Here is a tiny trained network, its code and every weight. The questions are about switching its units off for an input and a class, where a switched-off unit gives its printed mean instead of its output.

import numpy as np


def w(rows, s, z=0):
    codes = np.array(rows[::2]) - 128.0
    scale = np.full(codes.shape[1], s)
    scale[-1] = z or s
    return codes * scale


def f(y):
    return y / 2 * (1 + np.tanh(0.7978845608 * (y + 0.044715 * y**3)))


def log_softmax(a):
    a = a - a.max(-1, keepdims=True)
    return a - np.log(np.exp(a).sum(-1, keepdims=True))


def net(x, mask):
    res = np.array(x, float).reshape(1, 6) / 4 @ E
    y = f(res @ A[0][:, :-1].T + A[0][:, -1])
    res = res + np.where(mask, y, B[0][:, -1]) @ B[0][:, :-1]
    return log_softmax(res[-1] @ U[:, :-1].T + U[:, -1])


A, B = {}, {}
E = w([
[131,127,128,128,127,131,126],'x0',
[179,125,179,30,106,169,112],'x1',
[37,157,101,48,216,87,69],'x2',
[130,127,128,130,132,128,123],'x3',
[128,255,159,124,212,117,179],'x4',
[190,155,43,108,130,105,116],'x5',
],0.0075)
A[0] = w([
[210,161,50,122,126,106,114,36],'n1',
[204,134,160,193,113,141,142,28],'n2',
[74,119,246,164,120,127,122,36],'n3',
[116,145,108,211,144,98,136,123],'n4',
[155,209,166,141,164,112,165,67],'n5',
[81,132,88,178,121,102,158,1],'n6',
[179,134,192,38,112,123,152,35],'n7',
],0.012,0.0056)
B[0] = w([
[151,111,99,113,161,163,195,202],'n1',
[70,119,132,97,181,81,103,204],'n2',
[172,126,57,103,160,155,183,202],'n3',
[121,140,164,147,140,197,89,229],'n4',
[106,53,120,142,100,107,128,255],'n5',
[252,122,139,56,145,77,62,152],'n6',
[148,134,145,162,162,167,63,215],'n7',
],0.03,0.0046)
U = w([
[190,132,167,137,153,172,72,65],'0',
[155,143,82,105,169,164,197,62],'1',
[42,162,113,52,195,74,96,102],'2',
[128,130,142,150,120,131,139,255],'3',
[132,132,155,153,124,128,145,240],'4',
[138,39,103,145,56,126,105,102],'5',
[139,247,184,182,32,119,195,116],'6',
[155,218,181,137,70,59,182,65],'7',
],0.012,0.014)

Each question gives the input, the list of numbers given to net, and the class t.
The units are the neurons (one row each of A and B). Each row of codes is followed by its name. A weight is (code - 128) times the scale printed after its matrix; where a second scale follows, it is the last column's (A, B and U).
mask holds one flag per neuron, in row order. A switched-off neuron (its flag False) gives its mean, the last column of its row in B, instead of its output. The means were averaged over made-up inputs and are rounded, as every weight is.
A unit's drop is (log p(t) with every unit on - log p(t) with that unit switched off) / (log p(t) with every unit on - log p(t) with every unit switched off).
The circuit of an input: a set's keep is (log p(t) with only the set's units on - log p(t) with every unit switched off) / (log p(t) with every unit on - log p(t) with every unit switched off). Starting from all 7 units, units are removed one at a time, each time the one whose removal leaves the highest keep (on an exact tie, the one counted first), for as long as the keep stays at least 0.8.
units of the circuit, in order: the units of the circuit, biggest drop first
k most important neurons: the k neurons with the biggest drops, biggest first
drop of u: that unit's drop, to one decimal
input [7,-8,-1,-8,-5,3], class 0: most important neuron : n6
input [-5,-6,6,0,-2,-3], class 0: 4 most important neurons : n6, n2, n4, n5
input [-1,-8,5,7,5,-8], class 0: 2 most important neurons : n4, n6
input [-1,-6,0,-6,-6,-6], class 0: 4 most important neurons : n6, n5, n4, n1
input [-2,2,-5,1,-2,-3], class 2: 2 most important neurons : n2, n5
input [3,8,-5,0,-7,4], class 0: 2 most important neurons : n7, n5
input [-8,-3,7,-5,-6,8], class 1: 3 most important neurons : n1, n2, n5
input [0,-2,8,-2,-6,8], class 1: 3 most important neurons : n1, n2, n5
input [-7,6,4,4,-1,7], class 1: 2 most important neurons : n1, n4
input [-1,-4,8,4,-2,-8], class 1: 2 most important neurons : n3, n2
input [4,-6,5,4,4,5], class 0: 2 most important neurons : n4, n6
input [-2,-4,2,-5,-3,-5], class 1: 2 most important neurons : n3, n5
input [-3,-4,-7,0,-6,-3], class 2: drop of n2 : 0.8
input [-5,-5,-3,2,3,-2], class 0: units of the circuit, in order : n4
input [6,0,-6,0,0,-2], class 2: drop of n6 : 0.0
input [-4,0,-3,-3,5,2], class 5: drop of n5 : 0.9
